The three nearest rows among all rows above each row, by straight-line distance, nearest first (none for the first four rows)
0: | +0.53 | +4.05 | -0.38 | -1.23 | +4.06 | +0.49 | -1.20 | +1.25 | +0.12 | -0.04 | +3.70 | +1.71 | -1.82 | -0.29 | +0.62 | -2.72 | -0.19 | +0.18 | -0.20 | -1.47 | -4.54 | +0.36 | -0.98 | +1.39 | +0.74 | +2.10 |
1: | +2.30 | +0.98 | -1.16 | +2.89 | +0.32 | -3.81 | -0.10 | +0.34 | -3.69 | +1.58 | -1.37 | -2.72 | -2.44 | -0.24 | -0.64 | -1.64 | +2.68 | -2.02 | -1.06 | +2.01 | -1.37 | +0.47 | -0.15 | +3.49 | -0.52 | -0.12 |
2: | +1.98 | +2.55 | -0.58 | +1.86 | +3.06 | +0.83 | -0.21 | +2.18 | -0.97 | -3.02 | +2.89 | +2.08 | -0.69 | -0.93 | +2.63 | -2.72 | +2.92 | +0.54 | -0.83 | -0.67 | -3.63 | +1.03 | -2.94 | +2.16 | +0.83 | +2.08 |
3: | +0.59 | +3.35 | -0.26 | -2.01 | +1.59 | +1.06 | +0.49 | +4.07 | +0.19 | -0.45 | +4.00 | +2.24 | +0.03 | -2.78 | +0.78 | -1.14 | -3.21 | +0.56 | +0.66 | -0.91 | -2.32 | -0.46 | -4.34 | +1.05 | +4.58 | +0.86 |
4: | +1.63 | +5.29 | -2.39 | +1.33 | +5.67 | -2.19 | +1.08 | +1.06 | +0.18 | -2.95 | +1.21 | +3.47 | -4.08 | -4.16 | +4.27 | -2.62 | -3.41 | +2.80 | +0.37 | -0.98 | -4.75 | +2.07 | -0.25 | +5.40 | -0.07 | +3.44 | | 0 2 3
5: | +3.64 | +1.18 | +0.73 | -1.46 | +3.66 | +1.68 | -0.14 | +2.31 | +0.45 | -2.66 | +4.48 | +5.83 | -1.50 | -3.62 | +1.98 | -1.66 | -3.24 | -0.80 | +0.78 | -2.38 | -3.69 | +0.09 | -4.10 | +0.65 | +3.96 | +2.78 | | 3 0 2
6: | +1.37 | +3.86 | -0.89 | +1.11 | +4.73 | -1.55 | -0.02 | +2.01 | +0.25 | -0.19 | +2.19 | +1.53 | -3.47 | -0.43 | +0.97 | -4.13 | -0.24 | -1.03 | -0.07 | -0.68 | -5.63 | +1.56 | -2.32 | +3.52 | +0.31 | +2.35 | | 0 2 4
7: | +1.31 | +1.95 | -1.17 | +2.00 | +3.51 | -0.25 | -1.13 | -0.06 | -0.30 | -1.75 | +3.47 | -1.08 | +0.81 | -0.34 | +0.17 | -0.95 | -0.01 | -0.15 | +0.31 | -1.46 | -4.12 | +1.14 | -1.76 | +2.18 | +0.98 | +1.35 | | 0 2 6
8: | +0.75 | +1.30 | +1.45 | +3.34 | +1.85 | -1.95 | -1.78 | -1.24 | -3.41 | -0.02 | +0.74 | -3.94 | -5.21 | +2.34 | +1.52 | -1.95 | +0.26 | +0.26 | -1.99 | +0.45 | -1.42 | +0.29 | -0.65 | +3.09 | -3.07 | +0.09 | | 1 7 6
9: | -0.79 | +0.83 | -0.13 | +3.55 | -1.34 | -2.46 | -1.92 | +0.33 | -2.33 | +1.26 | -2.50 | -5.05 | -2.08 | +3.72 | -1.39 | -0.62 | +1.06 | -0.44 | -2.21 | +0.88 | +1.59 | +0.29 | +0.60 | +0.71 | -1.13 | -2.42 | | 1 8 7
10: | -1.85 | +2.22 | -0.58 | +2.28 | +3.42 | -1.27 | -1.67 | +0.34 | -2.08 | -1.13 | +0.82 | -3.54 | -2.87 | +0.73 | +1.59 | -1.68 | +1.78 | +0.83 | -2.02 | -0.31 | -2.16 | +0.04 | -1.15 | +3.56 | -1.24 | +0.20 | | 8 7 1
11: | +2.22 | +2.96 | +0.58 | -0.18 | +3.97 | +1.94 | -2.07 | +2.21 | +0.21 | -2.03 | +1.85 | -0.28 | -0.38 | -1.48 | +0.41 | -2.92 | +0.53 | +0.59 | -0.84 | -0.33 | -2.23 | +1.09 | -0.78 | +0.14 | +1.72 | -0.23 | | 0 7 2
12: | +1.02 | +2.32 | -0.09 | +0.11 | +1.40 | +2.01 | +0.04 | +1.64 | -0.65 | -2.04 | +1.98 | +0.35 | +0.77 | -1.86 | +0.36 | -3.12 | +0.14 | +0.28 | -1.14 | -0.61 | -1.43 | -1.25 | -3.83 | +2.74 | +0.31 | +2.30 | | 2 11 7
13: | -1.08 | -1.47 | +1.26 | +0.49 | -2.66 | -2.40 | -2.40 | -0.89 | -2.20 | +2.52 | -2.78 | -6.45 | -2.68 | +0.69 | -2.21 | +2.03 | +3.94 | -1.18 | -0.72 | +1.76 | +3.47 | +1.01 | +2.62 | -0.05 | -1.48 | -3.79 | | 9 1 8
14: | -0.72 | +0.04 | +2.28 | +3.74 | -0.10 | -3.42 | -0.76 | -1.70 | -2.73 | +1.48 | -1.45 | -4.81 | -4.07 | +2.11 | +2.57 | -1.46 | +3.83 | -0.60 | -1.58 | +1.30 | +0.36 | +0.32 | +0.40 | +1.47 | -2.77 | +0.25 | | 8 9 1
15: | +1.19 | +0.64 | +0.05 | -2.91 | +3.25 | +0.75 | +0.73 | +2.69 | -0.24 | -0.66 | +4.66 | +4.04 | +0.79 | -2.84 | +2.11 | -2.84 | -3.34 | +2.35 | +0.92 | -1.64 | -3.81 | -1.47 | -4.29 | +0.81 | +0.97 | +1.70 | | 3 5 0
16: | +1.24 | +2.96 | +0.12 | +1.13 | +1.89 | -0.32 | -2.61 | -1.66 | -1.95 | +0.00 | +0.30 | -1.13 | -2.00 | +0.65 | -0.26 | -2.42 | +2.39 | -0.54 | -1.36 | +0.56 | +0.05 | -0.66 | -0.78 | -0.50 | -0.94 | -0.17 | | 10 8 11
17: | -0.98 | +1.04 | +2.07 | +5.40 | +1.64 | -1.46 | -1.58 | -0.62 | -1.85 | +2.44 | -2.12 | -2.52 | -4.11 | +0.94 | +1.86 | -3.02 | +3.48 | +0.05 | -1.89 | +2.54 | -2.77 | +1.19 | -0.28 | +4.73 | -3.54 | -1.98 | | 14 8 10
18: | +0.90 | +2.35 | +0.58 | +3.31 | +3.55 | -2.33 | +0.64 | -1.30 | -0.89 | -1.02 | +2.97 | +0.10 | -3.53 | +1.69 | +1.28 | -4.18 | +0.88 | -1.00 | -2.44 | -1.70 | -2.50 | +0.56 | -2.78 | +1.98 | -2.49 | +3.79 | | 6 10 8
19: | +2.20 | +2.88 | +2.40 | -0.26 | +5.84 | -0.26 | -0.18 | -0.39 | +0.21 | -0.62 | +2.13 | +2.64 | -2.19 | +0.74 | +1.64 | -3.40 | -0.98 | +1.46 | +0.89 | -1.57 | -4.66 | +0.73 | -3.78 | +1.77 | -0.43 | +1.49 | | 0 6 2
20: | -1.34 | +0.59 | -0.66 | +2.91 | -0.01 | -3.02 | -1.41 | -2.61 | -2.59 | +1.09 | -0.23 | -4.54 | -2.43 | +3.04 | +0.25 | -1.48 | +0.86 | -0.40 | -1.71 | +3.14 | +0.82 | +1.95 | +1.76 | +3.62 | -2.91 | -1.44 | | 9 14 8
21: | +1.22 | +3.24 | +1.02 | +2.38 | +3.45 | +0.02 | -0.92 | +0.40 | -0.60 | -1.78 | +2.81 | -1.32 | -1.12 | -0.40 | -0.53 | -2.19 | -0.07 | -1.03 | +0.74 | -0.08 | -3.03 | -0.06 | -0.37 | +2.91 | +1.72 | +1.63 | | 7 11 0
22: | +1.34 | +0.85 | -1.06 | -2.05 | +3.68 | +0.89 | -1.33 | +2.80 | -0.97 | -1.98 | +2.04 | +3.67 | -0.04 | -4.18 | -1.47 | -2.91 | -1.95 | +0.48 | +1.92 | -2.60 | -4.02 | +0.30 | -5.56 | +3.66 | +0.75 | +2.42 | | 15 5 12
23: | -0.07 | +2.60 | -0.11 | +0.19 | +3.77 | +1.50 | +0.85 | +0.97 | +0.89 | -0.67 | +2.71 | +0.72 | -1.00 | -1.08 | -0.21 | -1.99 | -0.36 | +1.04 | +1.50 | -1.29 | -2.90 | +0.13 | -2.83 | -0.98 | +2.71 | +1.30 | | 0 11 7
24: | -0.87 | +2.79 | -0.04 | +3.36 | +1.34 | -2.85 | -0.33 | -1.19 | -4.61 | +2.51 | -1.17 | -3.12 | -3.03 | +1.01 | +1.40 | -1.47 | +1.40 | -3.08 | -0.97 | +1.62 | +0.34 | +0.11 | +0.27 | +3.37 | -1.44 | +0.24 | | 1 14 20
25: | -0.22 | +0.90 | -0.20 | +3.28 | +1.75 | -4.27 | -1.78 | -1.87 | -1.97 | +0.97 | -1.34 | -2.32 | -3.05 | +0.22 | +0.26 | -0.51 | +1.58 | -1.63 | -0.46 | +1.38 | +0.55 | +1.13 | -0.57 | +1.35 | -1.14 | +0.37 | | 24 1 14
26: | +1.24 | +2.21 | +1.82 | +0.97 | +3.53 | -0.14 | -0.98 | -1.92 | +0.13 | +0.13 | +1.67 | -3.05 | -2.25 | -0.82 | +2.54 | -4.03 | +1.46 | -0.21 | +0.10 | +0.07 | -4.74 | +0.59 | +0.14 | +2.06 | -0.87 | +1.12 | | 21 10 7
27: | +0.63 | +2.73 | +0.77 | +0.98 | +4.80 | -3.31 | -1.01 | +0.69 | -0.41 | -0.89 | +3.00 | -0.75 | -2.56 | +0.06 | +3.56 | -3.71 | +0.06 | +1.11 | -1.92 | +0.47 | -7.07 | +1.52 | -1.10 | +5.27 | -2.68 | +3.25 | | 6 26 18
28: | -0.95 | +1.18 | +0.54 | +3.43 | +0.51 | -2.08 | -1.75 | -1.03 | -3.49 | +0.50 | -1.49 | -7.50 | -5.36 | +3.02 | +2.32 | -2.05 | +1.88 | -1.60 | +0.07 | +0.53 | -1.14 | +1.53 | -0.06 | +4.28 | -3.18 | -0.99 | | 8 14 20
29: | -0.30 | +0.86 | +1.05 | -2.65 | +0.48 | +2.91 | +0.33 | +1.91 | +1.17 | +0.98 | +3.19 | +2.89 | +1.16 | -1.04 | -1.49 | -3.55 | +0.89 | -0.23 | -0.55 | -1.30 | -3.65 | -0.30 | -3.47 | -3.76 | +4.98 | +0.18 | | 23 3 11
30: | +1.10 | +0.41 | -1.19 | +5.20 | +0.50 | -5.06 | -0.59 | -2.87 | -2.67 | +0.66 | -2.11 | -3.27 | -4.46 | +1.86 | +2.05 | -1.42 | +0.46 | -0.05 | -1.60 | +1.01 | -2.43 | +0.03 | -0.83 | +4.73 | -2.05 | +0.10 | | 8 25 1
31: | +2.95 | +1.28 | -0.21 | -1.05 | +3.08 | +1.43 | -0.17 | +1.05 | +0.49 | -0.29 | +2.86 | +0.26 | -2.49 | -0.89 | -0.08 | -2.84 | -1.32 | +0.28 | -1.80 | -0.18 | -4.88 | +2.96 | -2.14 | -0.50 | +1.71 | +3.52 | | 0 23 11
32: | +0.87 | +2.98 | -1.07 | -0.35 | +4.59 | +0.00 | -0.62 | +1.55 | -0.20 | -1.74 | +4.05 | +3.68 | -0.26 | -1.43 | +0.41 | -2.94 | -1.90 | -0.06 | -1.10 | -0.19 | -2.81 | +2.78 | -2.55 | +2.76 | +0.46 | +2.04 | | 0 6 2
33: | +0.97 | +1.48 | +1.11 | +3.09 | +3.16 | -1.37 | -0.03 | -2.03 | -2.72 | +1.84 | +2.02 | -4.30 | -2.28 | +1.48 | +0.56 | -2.45 | +1.88 | -0.57 | -0.48 | +0.81 | -0.28 | +1.74 | -0.98 | +2.89 | -1.85 | +0.33 | | 8 24 25
34: | -0.36 | +1.19 | -1.46 | +5.46 | +1.65 | -4.17 | +0.08 | -2.62 | -3.81 | -0.24 | -1.47 | -4.66 | -4.85 | +3.30 | +1.66 | -1.49 | +3.34 | +0.56 | -2.03 | +2.21 | -3.39 | -0.09 | +1.80 | +5.05 | -5.04 | -1.20 | | 30 28 17
35: | +0.48 | +3.03 | +1.03 | +3.14 | -1.53 | -3.12 | -2.40 | -2.37 | -1.95 | +3.84 | -1.52 | -4.98 | -1.82 | +2.51 | +0.12 | +1.00 | +3.27 | -1.40 | -4.19 | +2.69 | +2.23 | +2.77 | +1.04 | +0.69 | -2.50 | -0.37 | | 9 20 14
36: | +1.16 | +2.65 | -0.05 | +2.81 | +6.05 | +0.40 | -0.92 | -0.37 | -1.65 | +0.18 | +2.50 | -2.61 | -3.14 | -0.39 | +3.36 | -2.70 | +2.63 | +0.69 | -1.20 | -2.11 | -5.06 | +0.89 | -4.39 | +1.39 | -0.94 | +2.16 | | 26 18 10
37: | +1.29 | +1.88 | +1.35 | +3.45 | +6.51 | -4.19 | -0.36 | +0.75 | -0.68 | -2.38 | +4.77 | +0.15 | -4.52 | -0.90 | +3.91 | -3.87 | -1.30 | +1.40 | +1.40 | +1.08 | -7.20 | -0.36 | -3.75 | +3.89 | -1.59 | +3.27 | | 27 6 19
38: | +0.15 | +0.33 | +0.85 | +6.85 | +3.02 | -4.54 | -1.19 | -2.29 | -2.39 | -1.22 | +1.44 | -3.36 | -4.83 | +2.37 | +2.73 | -1.30 | +0.04 | -0.43 | +0.03 | +1.41 | -4.22 | +2.18 | +0.69 | +6.25 | -6.32 | +0.70 | | 34 30 8
39: | +0.21 | +1.79 | -0.45 | +3.61 | +2.62 | -0.70 | -1.20 | +0.12 | +0.03 | -1.84 | +2.57 | +1.15 | -0.82 | -1.14 | +1.35 | -2.23 | +0.10 | +0.22 | +0.01 | -2.11 | -3.30 | +0.35 | -1.39 | +3.61 | -1.41 | -0.50 | | 7 21 2
40: | -1.37 | +0.92 | +0.42 | +6.04 | -1.48 | -4.04 | -0.22 | -1.23 | -3.64 | +0.15 | -1.35 | -3.81 | -3.36 | +1.75 | +2.91 | -1.57 | +0.63 | -0.44 | -1.03 | -0.41 | -1.11 | +0.83 | +2.20 | +3.60 | -2.86 | +1.78 | | 30 14 24
41: | -1.52 | +4.58 | +0.07 | +1.95 | +4.63 | -0.61 | -0.92 | +0.48 | -1.72 | -1.33 | +3.35 | +2.29 | -2.01 | -1.15 | +1.54 | -2.27 | -0.84 | +1.92 | -1.61 | -1.09 | -3.15 | -0.93 | -1.60 | +3.59 | -0.38 | +2.53 | | 0 39 32
42: | +1.55 | +0.57 | -0.23 | -1.07 | +2.48 | +1.92 | -0.50 | +2.90 | -0.62 | -1.20 | +2.93 | +4.52 | +0.02 | -2.33 | +1.79 | -3.46 | -3.09 | +2.31 | +0.07 | -1.68 | -2.65 | -0.34 | -6.26 | -0.91 | +1.96 | +3.67 | | 15 5 3
43: | -0.54 | +1.54 | +1.57 | +3.55 | +3.98 | -2.65 | +0.45 | -0.66 | -3.12 | -0.01 | +1.63 | -0.30 | -2.80 | +0.28 | +4.96 | -3.48 | -0.54 | +1.91 | +1.16 | +0.96 | -4.35 | +1.05 | -1.61 | +3.27 | -0.80 | +2.16 | | 27 37 26
44: | +0.58 | -0.45 | -1.34 | +4.81 | +0.09 | -3.31 | -1.55 | -3.31 | -1.95 | +1.80 | -1.21 | -3.96 | -2.44 | +4.36 | -0.25 | -1.53 | +1.63 | -1.16 | -3.38 | +2.22 | +0.22 | -0.59 | +3.60 | +2.58 | -2.81 | -0.04 | | 20 9 14
45: | +1.60 | +3.96 | +0.16 | -2.70 | +2.66 | +2.01 | -0.21 | +2.04 | +0.82 | -2.46 | +3.06 | +2.88 | -0.59 | -2.99 | +1.95 | -3.26 | -1.08 | +2.09 | +1.49 | -1.61 | -5.66 | -0.47 | -3.08 | +3.01 | +1.20 | +1.97 | | 15 0 22
46: | +2.12 | +2.21 | -2.35 | -0.20 | +5.56 | +2.35 | -1.55 | -0.85 | +2.79 | -1.93 | +2.44 | +4.92 | -0.53 | -3.39 | +1.55 | -1.40 | -2.54 | +2.82 | +0.25 | -1.29 | -5.25 | +0.99 | -3.46 | +1.12 | +1.11 | +3.73 | | 45 32 5
47: | +0.60 | +1.18 | -0.29 | +0.61 | +6.25 | -0.54 | -0.10 | +0.35 | +0.27 | -3.37 | +3.94 | +2.06 | -2.31 | -2.81 | +1.78 | -1.42 | -1.94 | +1.33 | +0.52 | -0.55 | -2.89 | +0.20 | -4.87 | +4.03 | -0.29 | +2.41 | | 32 41 19
48: | +0.47 | +0.42 | -1.03 | +1.15 | +1.97 | -2.61 | -2.08 | -0.70 | -1.03 | +2.90 | +2.34 | -3.60 | -1.70 | +1.30 | -0.50 | -1.72 | +1.83 | -3.23 | -0.20 | +1.20 | -0.78 | +2.30 | -0.44 | +1.24 | -0.99 | -0.11 | | 33 25 1
49: | +0.21 | +1.25 | +1.74 | +5.06 | -0.03 | -4.70 | -2.16 | -1.30 | -3.24 | +0.27 | -0.04 | -2.36 | -1.54 | +0.94 | +2.04 | -0.34 | +2.22 | -1.60 | -3.01 | +0.88 | -1.93 | +1.38 | +1.37 | +2.70 | -3.96 | -0.45 | | 40 14 25
50: | +0.96 | +3.27 | +0.19 | +3.35 | +5.65 | -2.50 | -0.12 | -0.96 | +0.13 | -3.00 | +1.18 | +0.00 | -2.71 | -0.52 | +3.96 | -4.49 | -1.46 | -0.15 | -0.27 | -0.14 | -3.69 | +0.83 | -3.80 | +5.66 | -2.90 | +1.89 | | 27 37 43
51: | +0.80 | +2.47 | -1.42 | +0.20 | +2.73 | -1.44 | +0.94 | +0.19 | -1.46 | +1.78 | +0.86 | -2.19 | -2.88 | -0.11 | +1.30 | -1.90 | +3.23 | -1.82 | +2.01 | -0.99 | -3.24 | +2.15 | +0.39 | +2.34 | -0.73 | -0.54 | | 48 26 33
52: | +0.40 | +0.28 | -0.45 | +3.98 | -1.83 | -3.36 | -2.75 | +0.01 | -2.85 | +3.29 | -2.04 | -4.83 | -2.35 | +1.37 | +2.01 | -0.70 | +3.51 | -0.21 | -0.76 | +2.63 | +0.65 | +0.31 | +2.64 | +0.83 | -0.64 | +0.30 | | 14 9 35
53: | +0.96 | +1.05 | -0.67 | -1.14 | +4.28 | +3.85 | +0.26 | +3.07 | +2.11 | -1.01 | +4.98 | +5.53 | -0.94 | -2.89 | -1.01 | -3.08 | -1.71 | +0.61 | -0.48 | -2.87 | -5.27 | +1.75 | -5.17 | +1.46 | +3.31 | +3.34 | | 5 42 22
54: | -0.38 | +0.08 | +0.20 | +3.67 | +2.67 | -2.06 | -1.94 | -1.21 | -1.83 | +2.59 | -0.86 | -5.41 | -1.87 | +0.04 | +0.11 | -1.81 | +1.84 | -1.91 | -0.35 | -0.20 | -3.79 | +0.59 | -0.92 | +2.72 | -1.98 | +0.75 | | 33 48 25
55: | +1.33 | +2.89 | +0.45 | +0.09 | +2.53 | +2.57 | -2.43 | +0.19 | -1.33 | -0.91 | +0.47 | -0.03 | -0.08 | -0.75 | +0.28 | -2.77 | +0.91 | -2.40 | -1.18 | -0.08 | -3.06 | -0.49 | -3.21 | -0.85 | -0.18 | -0.31 | | 11 16 12
56: | +1.54 | +0.63 | +0.99 | +3.65 | +1.61 | -2.69 | -1.84 | -1.33 | -2.63 | +0.11 | -2.02 | -6.39 | -1.91 | +2.67 | +1.69 | -2.44 | +3.45 | -0.75 | -0.43 | +1.45 | +0.04 | +1.68 | -0.22 | +2.14 | -1.88 | +0.50 | | 14 28 33
57: | +1.51 | +0.84 | +0.28 | -1.52 | +2.10 | +1.84 | +0.70 | +2.06 | -1.10 | -0.87 | +2.51 | +3.49 | +0.09 | -4.37 | -0.31 | -2.71 | -1.44 | +0.80 | +1.05 | -1.16 | -2.66 | +1.32 | -3.42 | -0.28 | +0.80 | +0.96 | | 15 42 22
58: | +0.86 | +1.14 | +1.53 | +0.74 | +2.68 | +3.88 | -2.40 | +1.06 | +0.94 | -1.47 | +3.37 | +1.56 | +0.33 | -3.02 | +0.01 | -1.51 | +0.60 | +0.43 | -0.16 | -1.33 | -2.02 | -0.61 | -3.45 | -0.52 | +2.72 | +1.29 | | 23 11 12
